Below is a small trained network, with its code and all its weights. Each question gives an input and a class and asks what happens when units are switched off, that is, made to give their printed mean instead of their output.

import numpy as np


def w(rows, s, z=0):
    codes = np.array(rows[::2]) - 128.0
    scale = np.full(codes.shape[1], s)
    scale[-1] = z or s
    return codes * scale


def norm(h):
    return h / np.sqrt((h * h).mean(-1, keepdims=True) + 1e-5)


def f(y):
    return np.maximum(y, 0)


def log_softmax(a):
    a = a - a.max(-1, keepdims=True)
    return a - np.log(np.exp(a).sum(-1, keepdims=True))


def net(x, mask):
    res = np.array(x, float).reshape(1, 8) / 4 @ E
    u = 0
    for l in range(4):
        y = f(norm(res) @ A[l][:, :-1].T + A[l][:, -1])
        res = res + np.where(mask[u : u + 5], y, B[l][:, -1]) @ B[l][:, :-1]
        u += 5
    return log_softmax(norm(res)[-1] @ U[:, :-1].T + U[:, -1])


A, B = {}, {}
E = w([
[126,117,145,117,133,144],'x0',
[130,90,163,129,118,135],'x1',
[191,76,202,142,249,21],'x2',
[84,227,164,63,133,185],'x3',
[149,39,193,124,145,132],'x4',
[150,122,85,93,253,201],'x5',
[248,83,202,181,69,179],'x6',
[128,133,123,134,127,125],'x7',
],0.006)
A[0] = w([
[49,155,99,23,1,86,161],'L0N1',
[235,102,177,28,67,207,10],'L0N2',
[117,106,125,171,95,123,65],'L0N3',
[103,175,175,182,65,90,76],'L0N4',
[202,152,153,213,91,143,35],'L0N5',
],0.0073,0.0014)
B[0] = w([
[104,79,141,146,78,78,253],'L0N1',
[89,219,89,142,135,184,198],'L0N2',
[151,28,99,1,234,65,152],'L0N3',
[234,243,149,37,215,84,189],'L0N4',
[140,211,97,170,167,233,189],'L0N5',
],0.007,0.0058)
A[1] = w([
[1,112,86,103,143,26,190],'L1N1',
[192,64,51,72,91,99,60],'L1N2',
[110,201,199,54,119,116,134],'L1N3',
[152,28,117,156,132,82,245],'L1N4',
[110,101,106,107,178,201,206],'L1N5',
],0.0088,0.0012)
B[1] = w([
[29,72,129,153,240,190,254],'L1N1',
[240,122,86,172,113,150,162],'L1N2',
[124,1,198,66,139,161,205],'L1N3',
[100,72,85,144,110,158,194],'L1N4',
[125,100,160,66,107,55,187],'L1N5',
],0.0092,0.0072)
A[2] = w([
[112,253,58,179,167,163,235],'L2N1',
[125,210,137,189,89,107,153],'L2N2',
[201,199,178,179,122,188,4],'L2N3',
[143,96,114,32,176,152,237],'L2N4',
[131,142,128,185,159,47,121],'L2N5',
],0.008,0.0011)
B[2] = w([
[33,1,167,190,138,29,175],'L2N1',
[197,91,238,208,170,205,139],'L2N2',
[180,68,158,170,177,197,194],'L2N3',
[107,52,123,140,114,3,255],'L2N4',
[213,71,119,71,82,112,154],'L2N5',
],0.0061,0.0055)
A[3] = w([
[80,109,107,139,41,171,136],'L3N1',
[112,163,177,119,77,156,209],'L3N2',
[154,2,47,81,155,91,252],'L3N3',
[72,34,177,104,105,103,141],'L3N4',
[179,85,140,186,140,184,190],'L3N5',
],0.011,0.0017)
B[3] = w([
[174,117,209,183,11,59,153],'L3N1',
[155,64,2,197,160,75,144],'L3N2',
[123,182,106,114,66,101,251],'L3N3',
[147,156,213,34,141,88,228],'L3N4',
[17,169,119,72,166,131,189],'L3N5',
],0.0074,0.014)
U = w([
[89,65,130,182,254,247,253],'0',
[212,209,155,118,112,22,99],'1',
[162,137,151,172,86,54,142],'2',
[152,83,75,114,125,153,104],'3',
[117,183,174,174,159,88,24],'4',
],0.0064,0.0015)

Each question gives the input, the list of numbers given to net, and the class t.
The units are the neurons (one row each of A and B). Each row of codes is followed by its name. A weight is (code - 128) times the scale printed after its matrix; where a second scale follows, it is the last column's (A, B and U).
mask holds one flag per neuron, layer by layer. A switched-off neuron (its flag False) gives its mean, the last column of its row in B, instead of its output. The means were averaged over made-up inputs and are rounded, as every weight is.
A unit's drop is (log p(t) with every unit on - log p(t) with that unit switched off) / (log p(t) with every unit on - log p(t) with every unit switched off).
The circuit of an input: a set's keep is (log p(t) with only the set's units on - log p(t) with every unit switched off) / (log p(t) with every unit on - log p(t) with every unit switched off). Starting from the 12 units with the biggest drops (on a tie, the unit counted first), units are removed one at a time, each time the one whose removal leaves the highest keep (on an exact tie, the one counted first), for as long as the keep stays at least 0.8.
circuit, biggest first: the units of the circuit, biggest drop first
k most important neurons: the k neurons with the biggest drops, biggest first
top k neurons in layer l: the k neurons of layer l with the biggest drops, biggest first
drop of u: that unit's drop, to one decimal
input [-1,0,1,-3,5,-7,-8,6], class 0: circuit, biggest first => L1N1
input [-6,2,-2,4,-7,-7,7,-8], class 0: 3 most important neurons => L0N5, L2N3, L3N3
input [-2,-1,2,-5,3,6,-1,2], class 1: 4 most important neurons => L1N1, L3N3, L0N1, L1N5
input [1,-5,-1,3,1,-1,3,1], class 0: circuit, biggest first => L0N2, L3N3
input [4,-5,-4,-7,7,-6,7,7], class 0: top 3 neurons in layer 0 => L0N5, L0N1, L0N2
input [2,3,5,-4,1,7,0,3], class 1: circuit, biggest first => L1N1, L3N3
input [-2,4,-5,5,-8,-6,8,-7], class 0: top 3 neurons in layer 3 => L3N3, L3N4, L3N5
input [-1,4,-1,4,-6,8,-3,3], class 1: circuit, biggest first => L1N5, L2N4, L1N1
input [8,-2,-8,1,7,8,2,-3], class 1: 2 most important neurons => L1N5, L1N1
input [3,-2,2,5,-2,8,0,6], class 1: circuit, biggest first => L1N1, L2N4
input [-1,7,-5,3,-3,8,3,6], class 1: circuit, biggest first => L1N5, L1N1
input [2,2,4,-5,4,-4,8,0], class 0: top 2 neurons in layer 3 => L3N5, L3N4
input [-7,3,-1,2,4,4,2,-7], class 1: 2 most important neurons => L1N5, L1N1
input [-5,-6,-4,-8,7,-2,-8,6], class 0: circuit, biggest first => L1N1
input [3,3,4,0,-2,3,7,-6], class 0: drop of L3N4 => 0.2
input [-7,8,0,5,-3,-4,6,1], class 0: drop of L0N5 => 0.5
input [7,-5,-3,-3,3,-4,5,-3], class 0: drop of L1N1 => 0.2
input [6,-4,0,-6,-7,0,-8,-8], class 0: drop of L1N1 => 1.8
